Here are made-up nodes, facts about them, and rows of numbers that follow some of those facts. Name the node behind each unnamed row.

Facts:
[<1016>,<105>,<1077>,<1098>,<1119>,<1151>,<1153>,<121>,<128>,<159>,<197>,<19>,<20>,<210>,<231>,<23>,<261>,<274>,<287>,<29>,<305>,<31>,<321>,<493>,<506>,<524>,<52>,<539>,<543>,<549>,<561>,<567>,<579>,<637>,<665>,<682>,<68>,<692>,<741>,<78>,<826>,<851>,<926>,<943>,<949>,<950>] ξ b
[<101>,<1056>,<1106>,<1155>,<125>,<145>,<147>,<313>,<333>,<38>,<392>,<422>,<451>,<464>,<469>,<531>,<540>,<542>,<587>,<661>,<663>,<702>,<704>,<722>,<742>,<747>,<77>,<788>,<805>,<84>,<876>,<938>,<980>] ξ a
δ c <- <1016>,<101>,<1056>,<1077>,<1119>,<1153>,<125>,<145>,<197>,<20>,<210>,<23>,<261>,<31>,<321>,<333>,<38>,<392>,<422>,<539>,<540>,<542>,<543>,<549>,<579>,<637>,<665>,<702>,<747>,<788>,<78>,<938>,<949>,<950>,<980>
δ e <- <105>,<1098>,<1106>,<1151>,<121>,<19>,<274>,<29>,<313>,<469>,<524>,<531>,<567>,<661>,<663>,<692>,<741>,<805>,<876>
δ d <- <1155>,<128>,<147>,<159>,<231>,<287>,<305>,<451>,<464>,<493>,<506>,<52>,<561>,<587>,<682>,<68>,<704>,<722>,<742>,<77>,<826>,<84>,<851>,<926>,<943>
[<1016>,<31>,<788>] κ <810>
[<101>,<128>,<287>] κ <492>
[<1056>,<1106>,<493>,<539>,<84>] κ <308>
[<105>,<159>,<543>] κ <641>
[<1077>,<210>,<29>,<392>,<743>,<949>,<982>] κ <390>
[<1098>,<313>,<40>,<549>,<68>] κ <345>
[<1119>,<587>,<943>] κ <484>
[<1151>,<422>,<741>] κ <92>
[<1153>,<468>,<616>] κ <372>
[<1155>,<561>,<661>,<665>,<778>,<851>] κ <1143>
[<121>,<274>,<333>,<469>,<663>,<702>] κ <982>
[<125>,<19>,<231>,<692>] κ <40>
[<145>,<805>,<810>] κ <1028>
[<147>,<524>] κ <611>
[<197>,<23>,<321>,<531>,<567>,<722>] κ <616>
[<20>,<451>,<579>,<747>] κ <291>
[<21>,<78>,<92>] κ <724>
[<261>] κ <96>
[<291>,<638>,<641>,<96>] κ <290>
[<305>,<308>,<569>,<611>,<704>,<938>] κ <815>
[<38>] κ <743>
[<464>,<540>,<542>] κ <569>
[<492>] κ <772>
[<506>,<77>,<980>] κ <468>
[<52>,<682>,<742>,<876>,<926>] κ <638>
[<637>,<826>,<950>] κ <778>
β bosil <- <1016>,<321>,<422>,<469>,<506>,<539>,<542>,<549>,<702>,<826>
β kevem <- <101>,<1077>,<1151>,<147>,<159>,<20>,<210>,<23>,<261>,<313>,<464>,<52>,<567>,<587>,<661>,<682>,<722>,<741>,<747>,<788>,<78>,<876>,<938>
β kizezak <- <1056>,<1098>,<197>,<231>,<543>,<805>,<926>
β trotrem <- <105>,<1106>,<1119>,<1153>,<1155>,<121>,<125>,<128>,<145>,<19>,<274>,<287>,<29>,<305>,<31>,<333>,<38>,<392>,<451>,<493>,<524>,<531>,<540>,<561>,<579>,<637>,<663>,<665>,<68>,<692>,<704>,<742>,<77>,<84>,<851>,<943>,<949>,<950>,<980>
<1016> Π <611>,<1153>,<1077>
<1028> Π <949>
<1106> Π <788>,<1153>,<1077>,<1056>
<1143> Π <345>,<788>,<464>
<147> Π <1153>,<772>,<637>
<210> Π <569>,<145>
<333> Π <290>,<105>,<464>
<372> Π <105>
<38> Π <1151>,<506>,<78>,<682>
<40> Π <926>,<1153>,<21>
<451> Π <84>,<772>,<77>
<492> Π <1098>,<587>
<52> Π <261>,<469>
<531> Π <665>
<68> Π <145>,<464>,<305>
<724> Π <743>,<101>
<741> Π <291>
<742> Π <950>,<19>,<1155>
<826> Π <950>,<1155>
<92> Π <638>
<980> Π <540>,<1151>,<524>

Some rows with their names:
<543>: [-10.4  -9.1 -10.8   2.4  -0.7 -11.2  -5.7  -1.9   4.7   4.7 -18.4   6.5
 -19.5  15.8  -3.6 -20.6]
<145>: [ -0.7   5.1   3.5  -2.0 -11.5 -12.2 -12.0  -9.2  -2.8  23.7 -11.3 -26.7
 -19.1   2.9 -10.3  28.0]
<128>: [ -7.8 -14.6 -10.0   4.3  -3.4  -0.8   0.2 -17.2  -7.2   2.9  -2.3 -10.6
 -10.6  15.4  10.5  -9.1]
<390>: [  1.9  18.5   2.6 -12.5  16.8  11.2   1.4   8.3   8.2  -9.9   7.5  15.1
  15.3 -16.4   1.2   4.4]
<704>: [ -8.1  -3.7 -10.8  -6.9   4.9   4.6  -1.5 -17.5  -5.6   1.3  -3.0 -20.3
   0.2   8.6  10.0  -0.8]
<84>: [ -1.1   8.3   0.9  -4.3 -15.5  -9.7  -5.8 -11.2  -8.1  16.8   2.0 -32.1
 -22.4  -1.9  -9.4  37.8]
<724>: [ -4.8  36.8  -4.3 -23.7  14.9  18.4  -5.8  -3.9  -1.9 -10.1   0.4  41.0
  35.9  -6.4  17.6 -19.7]
<493>: [ -3.3 -12.5 -10.1   1.7  -1.2   2.6  -1.7 -17.7 -10.7  -0.2   0.6 -15.9
 -10.3  18.7   8.2  -7.0]
<722>: [-4.2  0.0 -9.0 -8.8  0.9  0.6 -1.1  1.4 -3.0 -8.0 -1.8 -2.0  8.5  3.2
 -3.4 -6.1]
<1106>: [ -9.7  15.9  -7.6  -6.8  11.9  21.8   7.1 -23.1 -12.3  -4.2  -6.3  -0.1
   6.9  10.6  34.8 -29.4]
<68>: [-11.3  -9.7 -20.1  -2.6   6.5   9.7  -5.4 -27.0 -11.6  -5.6  -7.0   8.0
   9.2  26.5  26.9 -36.3]
<261>: [  6.1  51.5   5.1  -8.7 -55.7 -26.0 -34.4 -11.9 -23.6  35.4 -12.6  38.1
 -17.6  12.6 -14.9  26.9]
<19>: [  1.6   9.2  10.2  13.5 -19.5  -4.3   8.9 -11.7 -11.2  15.0   5.8 -16.8
 -42.8  -0.1   4.1  20.1]
<788>: [  6.0   9.2   5.3  -3.4 -15.1 -15.4 -11.8   8.2  -2.5  12.3  -8.0 -14.1
 -10.6  -2.5 -24.8  26.3]
<982>: [  0.5  18.0   2.8 -13.5  15.4  11.2   2.3   8.6   7.9  -9.5   8.0  16.0
  15.7 -15.9   1.7   5.0]
<665>: [ -1.8 -85.4   1.6  34.3  31.2  -7.8  23.6  13.4  29.7  -6.7  -1.4 -69.6
 -34.0  -0.9 -12.6  -0.6]
<105>: [ -6.2   8.5   9.0  14.9 -24.1 -12.8  11.1  -9.8  -2.3  21.1   3.2  -1.6
 -45.3  -2.3  10.2  15.8]
<38>: [ -9.4 -35.3 -10.7   2.6  29.2   6.4   3.5  -7.3  12.1  -3.5 -14.3 -28.1
   5.5   9.5  11.7 -22.3]
<468>: [  1.7  18.8   1.8 -12.9  16.1  11.6   2.4   8.1   7.5  -9.9   7.2  16.0
  16.2 -16.4   2.1   5.5]
<484>: [ -0.6  18.4   3.4 -13.2  14.8  10.9   2.6   7.8   9.7  -8.2   6.9  16.9
  15.8 -16.2   2.0   3.4]
<1056>: [  2.6  15.5   0.9  -9.4  -9.5 -11.8 -14.0   1.5  -7.4  11.7 -11.8 -26.1
 -27.9   1.6 -28.1  27.9]
<291>: [ -4.5  39.3   8.2 -19.1  -9.3  -3.6  -2.2   9.4  11.8  10.5   4.1  35.0
   3.5 -17.4   2.6  22.9]
<121>: [ -3.8  -0.3   0.1  11.6  -2.0   8.2  12.2 -16.1 -10.8   2.1   1.2  -9.0
 -23.1   8.0  18.8 -12.1]
<805>: [ -9.0  18.2  -4.1  -4.2   5.3   6.4  10.8  -3.2  -5.0  -5.2  -4.9  -4.8
 -21.4  -2.2   7.0 -12.6]
<274>: [ -3.5  -1.1  -0.1  10.8  -2.6   7.8  11.5 -16.0 -10.6   2.6   1.2  -8.7
 -23.6   7.7  19.7 -11.3]
<692>: [ -3.7  -0.5  -0.4  11.6  -2.2   7.2  11.2 -15.9  -8.7   1.9   0.5  -6.8
 -23.7   7.3  19.8 -12.2]
<78>: [ 10.1 -34.6  12.4  21.1  -9.5 -21.1   4.5  22.3   8.6   5.3   1.7 -39.5
 -34.5  -4.1 -38.9  29.0]
<345>: [  7.1  30.7  13.2 -10.5  -3.1  -1.9  -2.2  11.9   6.5   4.7  12.2   7.8
  -5.6 -25.3 -15.8  39.3]
<469>: [ 28.1  67.3  29.0  -6.9 -62.0  -6.7 -15.6  10.4 -29.0  15.6  18.2  51.8
  31.7 -11.6  -8.7  39.7]
<290>: [ -1.7  27.2  11.0  -7.1  -6.3 -10.8   0.3  13.9  15.3  11.1   8.5  21.0
  -6.1 -29.1  -9.8  33.3]
<579>: [-11.3 -19.5  -6.6   4.1  -4.6  -8.0  -3.7  -9.7   9.4  15.9 -15.8   0.4
 -13.6  21.5  14.1 -12.2]
<637>: [  5.7  -5.3   5.2   8.6 -19.6 -15.9 -11.8  -9.5  -7.5  23.5  -6.2 -24.8
 -33.5   9.3 -13.3  28.0]
<1155>: [ -4.8   4.6  -0.9  -3.2 -13.2 -10.6  -4.3 -11.8  -3.5  16.4  -0.1 -23.8
 -19.0  -1.9  -5.9  29.5]
<464>: [  3.6  11.6   0.6  -7.2 -15.8  -9.0  -6.1   4.1  -9.2   2.1   4.6 -14.7
 -10.9  -4.0 -22.7  28.9]
<23>: [  6.0 -12.7  -3.9   3.3  -1.5  -2.0  -8.8   0.9  -5.3  -3.6  -9.7  -0.3
   0.0  16.7  -9.1 -13.7]

Name these rows:
Some rows may be nodes named above.
[  9.1  30.8  12.9 -13.4  -1.7   1.7  -3.1  11.6   2.0   2.5  13.1   1.3
  -2.6 -23.7 -17.1  39.1] : <569>
[ -6.7  -5.1 -14.6  -0.1   0.4  -2.5  -2.5  -8.6  -7.9  -7.3  -4.1  -3.5
 -18.4  14.7  -4.2 -12.6] : <231>
[-11.7 -10.0 -20.0  -3.1   6.9  10.7  -4.7 -26.8 -11.6  -3.7  -6.0   8.4
   9.2  26.8  27.4 -37.0] : <68>
[  6.5  22.0   7.3  -8.2 -24.4 -16.3 -17.8   3.8  -8.8  17.1  -7.6  -6.4
 -10.9   0.9 -25.2  29.7] : <101>
[ 14.6 -19.8  -2.3   5.5  -9.1   9.8  -2.1  11.4  -5.9 -26.7  13.3  47.3
  68.6  14.9  11.9 -37.1] : <826>
[ -5.0   4.0  -4.3  12.3 -22.1 -27.7  -4.8  -7.1  -8.0  13.1  -1.8  -3.4
 -42.3  -7.9 -24.1  17.0] : <926>
[  2.5   9.0  10.1  14.4 -19.0  -4.5   9.0 -11.5 -11.0  14.6   5.6 -16.9
 -41.8  -1.5   3.9  20.1] : <19>
[ 12.4  -1.5   6.0   5.3 -20.1 -15.8 -12.7   5.3  -8.3  10.4  -3.9 -10.6
 -22.1   7.1 -27.7  23.0] : <1077>
[  1.2  -8.1 -14.6  -2.8   8.1   8.6 -12.9  -8.6  -9.4 -10.4 -15.0  18.2
  21.0  26.8   8.2 -42.0] : <210>
[ -7.2  19.6 -11.3  -5.3   1.7  20.8   3.0 -14.8 -21.3 -16.4  -5.9  39.4
  19.4  21.4  34.0 -59.0] : <741>
[ -8.6 -13.6  -9.5   4.9  -8.8  -9.5   1.4   0.8   3.3  -2.1  -2.1  16.9
  -6.2   9.7  -0.2 -15.5] : <159>
[ -7.9  -3.2 -11.0  -7.7   5.5   4.8  -1.8 -15.9  -4.8   1.4  -3.3 -19.3
  -0.5   9.1   9.7  -0.4] : <704>
[ -6.2   8.2  10.0  16.4 -23.9 -11.3  11.5  -9.5  -1.6  22.1   1.1  -2.5
 -44.2  -2.1   9.3  16.2] : <105>
[  7.3 -18.8  18.2  28.2 -13.0 -11.7  24.6  22.1   2.8  -1.7  13.1 -34.6
 -48.2 -15.5 -25.8  27.6] : <1151>
[  1.2 -34.6   5.8  30.4 -12.4 -30.8  11.9  13.8  10.3   4.4   8.8 -24.9
 -38.5 -22.1 -34.2  24.6] : <682>
[ -4.8  36.4  -4.7 -24.4  13.2  18.3  -5.8  -4.0  -2.5 -10.2   1.0  40.7
  35.3  -5.2  18.8 -18.9] : <724>
[ -5.6 -45.9   8.5  21.1  40.5  -6.4  33.6  30.8  42.8 -15.9  14.3 -22.3
  -8.6 -47.0 -17.3   7.0] : <638>
[ -8.5  11.2   0.2  10.7  -0.4  -3.3  12.6  -1.6   0.2  -1.3  -2.7  14.4
  -4.2 -18.6   5.9 -18.9] : <876>
[ 27.0 -24.2  12.3  12.5 -14.3   0.6  -7.1  23.8  -5.2 -14.2   9.6  20.7
  53.0   9.9 -11.8  -9.1] : <539>
[-24.0  -0.3 -18.8 -13.0   4.2   2.9  -0.3 -19.1   7.5   4.9 -12.0  14.0
  10.9  19.0  33.6 -27.0] : <451>
[  5.2  23.3  -1.6  -5.4 -26.3  -7.9 -26.2 -25.6 -22.0  26.1 -11.6   2.8
 -15.7  21.8   1.6  12.8] : <949>
[-3.9  0.1 -8.9 -8.1  1.9  0.8 -1.3  0.2 -2.8 -8.4 -0.9 -2.6  7.9  3.4
 -4.4 -6.1] : <722>
[ -4.0  22.7  -7.2 -20.4  26.6  22.6  -1.9  -1.7   3.5 -17.2   1.5  35.8
  37.3  -5.2  21.1 -27.0] : <372>
[ -3.3 -12.7  -9.4   2.7  -0.6   2.3  -1.2 -17.1 -10.7   0.2   0.1 -16.9
  -9.2  18.0   8.3  -6.5] : <493>
[  0.7 -33.5   9.5  29.3   8.1  -7.5  31.6  19.9  12.6  -9.4   9.3 -48.2
 -65.0 -14.2 -21.9  15.0] : <1098>
[  5.9 -22.6  16.6  28.6  -7.9  -6.8  21.5   3.8   1.4   8.1  13.6 -50.7
 -57.9  -9.7 -11.3  33.8] : <524>
[  3.2 -27.4   9.2  10.8   3.3 -14.0   2.4   5.8  10.6  15.0  -3.6 -61.5
 -32.0  -8.2 -23.3  40.7] : <540>
[  2.4  14.5   2.4  -9.0  -9.4 -12.2 -14.2   1.8  -6.7  12.4 -12.0 -27.5
 -28.1   1.8 -28.9  27.9] : <1056>
[-23.9  -0.2 -18.1 -12.9   4.7   2.7   0.3 -18.5   7.4   4.8 -13.2  14.3
  10.3  18.7  33.8 -26.9] : <451>
[ -0.7 -42.1   4.4  15.3   9.0 -14.4  20.1  25.1  20.1  -9.4   8.5 -48.1
 -24.6 -17.9 -30.7  27.1] : <587>
[ -0.1 -42.5   3.9  15.2   8.3 -14.4  19.4  25.4  20.4  -9.2   9.3 -48.2
 -24.7 -17.5 -30.1  26.0] : <587>
[  3.5  -0.3  -5.2  -8.1   5.8   1.9 -10.6   2.7  -2.3  -5.2 -11.5  -8.8
   9.9   8.7  -7.8  -6.9] : <938>

